Here is a tiny trained network, its code and every weight. The questions are about switching its units off for an input and a class, where a switched-off unit gives its printed mean instead of its output.

import numpy as np


def w(rows, s, z=0):
    codes = np.array(rows[::2]) - 128.0
    scale = np.full(codes.shape[1], s)
    scale[-1] = z or s
    return codes * scale


def norm(h):
    return h / np.sqrt((h * h).mean(-1, keepdims=True) + 1e-5)


def f(y):
    return y / 2 * (1 + np.tanh(0.7978845608 * (y + 0.044715 * y**3)))


def log_softmax(a):
    a = a - a.max(-1, keepdims=True)
    return a - np.log(np.exp(a).sum(-1, keepdims=True))


def net(x, mask):
    res = np.array(x, float).reshape(1, 3) / 4 @ E
    u = 0
    for l in range(4):
        y = f(norm(res) @ A[l][:, :-1].T + A[l][:, -1])
        res = res + np.where(mask[u : u + 6], y, B[l][:, -1]) @ B[l][:, :-1]
        u += 6
    return log_softmax(norm(res)[-1] @ U[:, :-1].T + U[:, -1])


A, B = {}, {}
E = w([
[35,216,215,184,77,162],'x0',
[253,119,87,140,102,37],'x1',
[17,75,144,179,13,103],'x2',
],0.0013)
A[0] = w([
[139,96,89,113,147,119,121],'0.n0',
[136,133,97,65,255,165,8],'0.n1',
[107,133,116,140,118,144,105],'0.n2',
[69,193,161,118,89,167,68],'0.n3',
[129,96,141,166,63,118,120],'0.n4',
[122,128,100,68,198,165,63],'0.n5',
],0.0043,0.0017)
B[0] = w([
[64,162,146,188,82,149,159],'0.n0',
[157,118,155,71,176,177,255],'0.n1',
[152,40,142,104,102,138,122],'0.n2',
[137,79,197,252,143,138,191],'0.n3',
[108,157,92,57,149,159,156],'0.n4',
[145,167,117,91,140,163,191],'0.n5',
],0.0033,0.0017)
A[1] = w([
[109,123,74,173,114,158,75],'1.n0',
[68,155,154,194,151,169,31],'1.n1',
[129,143,132,106,127,136,110],'1.n2',
[185,137,172,76,254,171,88],'1.n3',
[169,148,114,49,115,120,2],'1.n4',
[39,94,225,163,153,183,78],'1.n5',
],0.0035,0.00099)
B[1] = w([
[138,119,221,68,117,124,120],'1.n0',
[195,15,190,149,92,26,149],'1.n1',
[181,104,120,143,66,140,128],'1.n2',
[105,64,170,7,134,242,251],'1.n3',
[186,138,209,190,134,110,136],'1.n4',
[223,173,136,236,141,109,211],'1.n5',
],0.0021,0.0024)
A[2] = w([
[159,131,169,160,144,136,153],'2.n0',
[39,63,119,109,70,106,2],'2.n1',
[177,173,107,105,122,66,130],'2.n2',
[131,105,133,97,179,136,58],'2.n3',
[119,143,253,202,151,141,10],'2.n4',
[157,113,161,59,169,194,76],'2.n5',
],0.0046,0.00054)
B[2] = w([
[17,25,76,140,72,127,159],'2.n0',
[121,192,138,2,42,96,163],'2.n1',
[87,133,76,203,141,173,151],'2.n2',
[137,195,206,103,180,150,155],'2.n3',
[99,11,194,98,107,93,227],'2.n4',
[166,234,110,39,206,180,254],'2.n5',
],0.0025)
A[3] = w([
[165,79,126,124,87,162,202],'3.n0',
[165,46,64,93,180,115,255],'3.n1',
[88,76,149,202,68,60,145],'3.n2',
[73,29,247,223,111,183,219],'3.n3',
[179,159,117,99,184,129,141],'3.n4',
[149,134,65,254,130,90,73],'3.n5',
],0.0042,0.00096)
B[3] = w([
[81,157,170,136,137,69,149],'3.n0',
[91,181,201,151,112,143,170],'3.n1',
[120,114,132,71,250,158,218],'3.n2',
[161,36,134,169,167,36,251],'3.n3',
[34,73,192,125,175,191,179],'3.n4',
[171,166,152,253,60,232,143],'3.n5',
],0.0035,0.0033)
U = w([
[75,188,44,22,23,46,40],'0',
[138,205,153,23,218,227,202],'1',
[173,216,77,253,64,181,2],'2',
[118,23,178,178,161,37,240],'3',
],0.0078,0.0012)

Each question gives the input, the list of numbers given to net, and the class t.
The units are the neurons (one row each of A and B). Each row of codes is followed by its name. A weight is (code - 128) times the scale printed after its matrix; where a second scale follows, it is the last column's (A, B and U).
mask holds one flag per neuron, layer by layer. A switched-off neuron (its flag False) gives its mean, the last column of its row in B, instead of its output. The means were averaged over made-up inputs and are rounded, as every weight is.
A unit's drop is (log p(t) with every unit on - log p(t) with that unit switched off) / (log p(t) with every unit on - log p(t) with every unit switched off).
unit that matters most: the unit with the biggest drop
k most important neurons: the k neurons with the biggest drops, biggest first
top k neurons in layer l: the k neurons of layer l with the biggest drops, biggest first
drop of u: that unit's drop, to one decimal
input [-6,8,3], class 2: unit that matters most => 3.n5
input [5,8,4], class 2: 2 most important neurons => [1.n3 2.n4]
input [-1,6,4], class 2: 4 most important neurons => [1.n3 3.n5 2.n4 2.n2]
input [6,5,-3], class 3: top 2 neurons in layer 0 => [0.n5 0.n4]
input [-3,4,-1], class 2: 3 most important neurons => [0.n1 1.n3 0.n0]
input [6,-5,-7], class 3: 2 most important neurons => [0.n3 2.n4]
input [-7,8,-2], class 2: top 2 neurons in layer 3 => [3.n2 3.n5]
input [-7,2,5], class 0: 2 most important neurons => [1.n5 2.n1]
input [-3,-3,5], class 0: 2 most important neurons => [2.n1 0.n4]
input [-3,3,0], class 2: 2 most important neurons => [1.n3 0.n1]
input [0,3,-1], class 2: 2 most important neurons => [0.n1 1.n3]
input [-4,8,-3], class 2: top 2 neurons in layer 3 => [3.n2 3.n5]
input [-4,6,7], class 0: 2 most important neurons => [1.n5 2.n1]
input [-4,8,3], class 2: most important neuron => [3.n5]
input [0,3,8], class 0: drop of 2.n1 => 0.2
input [7,2,-3], class 3: drop of 3.n2 => 0.0
input [-3,2,4], class 0: drop of 1.n5 => 0.1
